Small tables with named rows and columns. After each table, cells are looked up by row and column.

Table mol
	zim	lovolaf	sigobig	kagoni	nud	tupod	tilup	neraka
lib	91	45	-31	16	-12	-5	-19	4
zunezad	71	42	-21	22	-21	6	13	29
fip	49	36	-9	21	-16	13	22	30
bak	-9	27	28	18	-6	28	40	37
gize	-21	-12	41	15	54	30	38	13
zokite	68	36	-11	19	-5	0	-13	10
vivup	-20	-4	40	15	55	29	28	7
lalugok	81	36	-22	15	-1	-4	-18	-1
ger	-20	1	40	16	41	29	35	13
bipesu	-19	23	38	22	-8	30	42	52
vezop	80	42	-23	19	-14	-2	-14	15
zake	79	38	-19	16	-7	-2	-15	9
bir	89	62	-32	22	-76	1	21	45
gek	88	50	-31	22	-37	-2	-5	29

What is the nud of gek in mol?
-37
What is the neraka of gize in mol?
13
What is the kagoni of zake in mol?
16
What is the kagoni of gek in mol?
22
What is the tilup of zunezad in mol?
13
What is the lovolaf of bir in mol?
62
What is the sigobig of bipesu in mol?
38
What is the kagoni of fip in mol?
21
What is the lovolaf of vivup in mol?
-4
What is the nud of lalugok in mol?
-1
What is the tilup of lib in mol?
-19
What is the zim of bir in mol?
89
What is the zim of zokite in mol?
68
What is the tilup of vivup in mol?
28
What is the tilup of vezop in mol?
-14
What is the lovolaf of zake in mol?
38
What is the nud of zunezad in mol?
-21
What is the zim of gek in mol?
88
What is the tupod of bipesu in mol?
30
Row with the largest zim: lib

Table zik
,nevil,kul,zug,povala,pupu,ver,pinebo,zosari
fumela,64,127,162,136,148,100,111,133
seseros,114,137,116,127,112,100,127,133
zodopun,145,129,91,137,201,9,124,149
pasez,146,129,145,110,66,66,151,90
gem,133,122,122,131,136,68,121,129

What is the kul of pasez in zik? 129
What is the pupu of fumela in zik? 148
What is the kul of gem in zik? 122
What is the pinebo of fumela in zik? 111
What is the pupu of zodopun in zik? 201
What is the ver of pasez in zik? 66
What is the nevil of pasez in zik? 146
What is the zosari of gem in zik? 129

Table rizum
columns: mupep, dud, mal, safas, zumub, mab, gov, boteso, buf
rudez: [55, 195, 169, 96, 113, 112, 148, 131, 91]
vere: [57, 182, 161, 95, 127, 118, 125, 149, 100]
baruri: [69, 213, 162, 90, 121, 112, 137, 170, 110]
gusumiv: [57, 197, 167, 72, 121, 112, 140, 190, 105]
mibibo: [24, 185, 181, 162, 137, 125, 174, 146, 100]
ligove: [58, 197, 160, 87, 98, 107, 130, 136, 99]
lodoz: [47, 202, 173, 86, 126, 112, 113, 160, 112]
mokugas: [61, 192, 156, 88, 121, 116, 137, 142, 114]
sabap: [79, 196, 167, 90, 118, 113, 137, 158, 100]
metaz: [56, 181, 175, 94, 121, 110, 130, 145, 85]

What is the mupep of vere in rizum?
57
What is the boteso of sabap in rizum?
158
What is the zumub of vere in rizum?
127
What is the mupep of sabap in rizum?
79
What is the mupep of ligove in rizum?
58
What is the mab of mibibo in rizum?
125
What is the mal of mokugas in rizum?
156

valadev:
	kel	tovar
beko	136	144
paz	124	106
rem	204	9

paz, kel: 124
beko, tovar: 144
paz, tovar: 106
rem, tovar: 9
rem, kel: 204
beko, kel: 136

zagilu
         gulalun  lizena  zuk  zet  nati  pesadu  kis
sabane        38      36   58   49    54      55   51
livobuv       52      98   13   22    15      31   66
gevorap       34      38   43   35    45      54   52
daloz         61      87   20   33    26      36   59
moreti        55      61   60   62    53      47   54

livobuv, pesadu -> 31
gevorap, nati -> 45
daloz, zuk -> 20
moreti, pesadu -> 47
daloz, nati -> 26
daloz, kis -> 59
moreti, gulalun -> 55
sabane, kis -> 51
sabane, zuk -> 58

Table tubom
	ruk	rolof	veguga	varat	mipur	tiba	pedudi	didi	tas	golika
seloroz	148	90	124	144	185	73	163	170	145	173
radazoz	119	181	186	144	174	122	154	112	145	162
kunun	149	152	146	116	53	124	171	168	172	111
zugot	147	177	162	120	155	161	129	158	162	152
fode	122	133	151	150	214	155	133	123	115	170
fif	137	156	144	176	173	130	122	95	128	144
tade	97	157	160	137	124	173	157	82	137	135
pof	165	187	190	149	216	72	136	154	157	183

tiba of zugot = 161
rolof of pof = 187
veguga of fode = 151
tas of kunun = 172
golika of fode = 170
pedudi of pof = 136
mipur of zugot = 155
tas of tade = 137

Table gubelev
	ven	favegug	kulopa	damot	galaz	borulu	fovora	fol	vovu
sutenep	-0.8	-0.6	0.4	0.5	0.7	-0.8	0.5	-0.6	0.4
vop	0.5	0.3	0.5	0.5	0.0	-0.8	-0.8	0.6	-0.3
dum	-0.6	0.5	0.6	-0.7	-0.7	0.4	0.5	-0.4	0.0
gobu	-0.8	-0.1	-0.6	-0.4	0.0	0.0	-0.3	-0.4	0.4
lasof	-0.1	0.1	0.7	-0.4	-0.1	0.4	-0.1	0.4	0.5
dadunam	-0.2	-0.6	-0.7	0.5	0.1	-0.4	0.4	0.0	-0.8
nez	0.5	0.3	0.6	-0.3	0.1	-0.7	0.4	-0.3	0.2
rik	-0.5	0.4	0.3	-0.1	-0.6	0.4	-0.4	-0.3	0.4
mamun	-0.3	-0.2	-0.2	0.6	0.2	-0.6	0.2	0.5	-0.3
kitiv	0.2	0.5	-0.7	0.6	0.8	0.4	0.3	0.6	-0.4
biroru	-0.6	0.2	-0.6	0.0	0.4	-0.4	0.5	0.4	0.2
bur	-0.2	-0.4	-0.3	0.4	-0.6	0.0	0.4	0.5	0.5
rov	-0.8	-0.7	-0.5	0.6	0.5	0.2	0.7	0.6	-0.5
kapeg	0.2	-0.8	-0.2	0.1	-0.2	-0.4	-0.4	0.5	-0.3

What is the kulopa of gobu in gubelev?
-0.6
What is the damot of biroru in gubelev?
0.0
What is the ven of bur in gubelev?
-0.2
What is the fol of dum in gubelev?
-0.4
What is the vovu of vop in gubelev?
-0.3
What is the favegug of dum in gubelev?
0.5
What is the ven of kitiv in gubelev?
0.2
What is the vovu of kitiv in gubelev?
-0.4
What is the galaz of lasof in gubelev?
-0.1
What is the favegug of lasof in gubelev?
0.1
What is the ven of dadunam in gubelev?
-0.2
What is the fol of vop in gubelev?
0.6
What is the fovora of sutenep in gubelev?
0.5
What is the borulu of gobu in gubelev?
0.0
What is the fol of gobu in gubelev?
-0.4
What is the fovora of kitiv in gubelev?
0.3
What is the damot of mamun in gubelev?
0.6
What is the vovu of kapeg in gubelev?
-0.3
What is the borulu of rov in gubelev?
0.2
Which row has the largest kulopa? lasof

Table gen
|  | rifusiz | bupa |
|---|---|---|
| siluv | 74 | 4 |
| devit | 19 | 10 |
| kuf | 60 | 0 |
| nogive | 53 | 3 |
| kuniko | 89 | 30 |

devit, rifusiz -> 19
kuniko, bupa -> 30
siluv, rifusiz -> 74
kuf, rifusiz -> 60
devit, bupa -> 10
kuf, bupa -> 0
nogive, rifusiz -> 53
nogive, bupa -> 3
kuniko, rifusiz -> 89

rimalo =
,migadu,duk,muzes,kob,gegibef,sevase
rapap,32,-34,94,-42,-5,31
pog,-14,-5,56,25,3,-17
roz,18,-12,-5,25,3,-32
zasofab,-21,-32,-29,-38,19,-7
sinevu,-14,-24,-11,46,72,10
vob,-39,-18,-32,-11,-9,30
nuvuka,7,-7,-3,7,-3,-22
kom,-70,54,-13,28,-61,3
buvomek,-50,-2,66,39,-1,-2
ret,-3,-50,-13,15,-29,34
susiku,51,-3,-11,24,-12,27
zodam,-19,3,-87,-33,-56,-35
fal,-5,-30,-19,-5,-22,-12

susiku, duk: -3
buvomek, duk: -2
ret, kob: 15
rapap, duk: -34
kom, migadu: -70
sinevu, kob: 46
vob, muzes: -32
nuvuka, kob: 7
Which row has the largest sevase? ret

Table dogige
         dono  zunuv  gon  zam  mupeveg  peto
vilakoz   117     74   29  102       78    75
tuti       71    156  147   54      126   128
sizulin   136     57  195   51       76   242
dupebi     40     92  171  208       45    67

peto of dupebi is 67
peto of sizulin is 242
gon of sizulin is 195
mupeveg of sizulin is 76
dono of sizulin is 136
mupeveg of vilakoz is 78
mupeveg of dupebi is 45
dono of tuti is 71
gon of dupebi is 171
mupeveg of tuti is 126
peto of tuti is 128
zam of sizulin is 51
gon of tuti is 147
Which row has the largest peto? sizulin

kofa:
|  | fabez | nem | bukarum | vug | nop | matuno | pem | sapa |
|---|---|---|---|---|---|---|---|---|
| gudot | 4.86 | 23.56 | 28.60 | -9.91 | -10.35 | -6.59 | 71.84 | 18.34 |
| rovone | 20.50 | 28.19 | -90.26 | -78.11 | -6.90 | -71.59 | 31.54 | -44.55 |
| bul | 60.47 | 25.40 | -0.68 | 5.63 | 32.64 | -62.85 | 44.26 | -74.74 |
| mif | 27.13 | -13.63 | -7.63 | 39.26 | 27.74 | -9.30 | -74.71 | -36.71 |

mif, vug -> 39.26
bul, pem -> 44.26
mif, bukarum -> -7.63
gudot, nem -> 23.56
rovone, bukarum -> -90.26
mif, matuno -> -9.30
mif, nop -> 27.74
gudot, nop -> -10.35
bul, nop -> 32.64
rovone, vug -> -78.11
bul, sapa -> -74.74
gudot, sapa -> 18.34

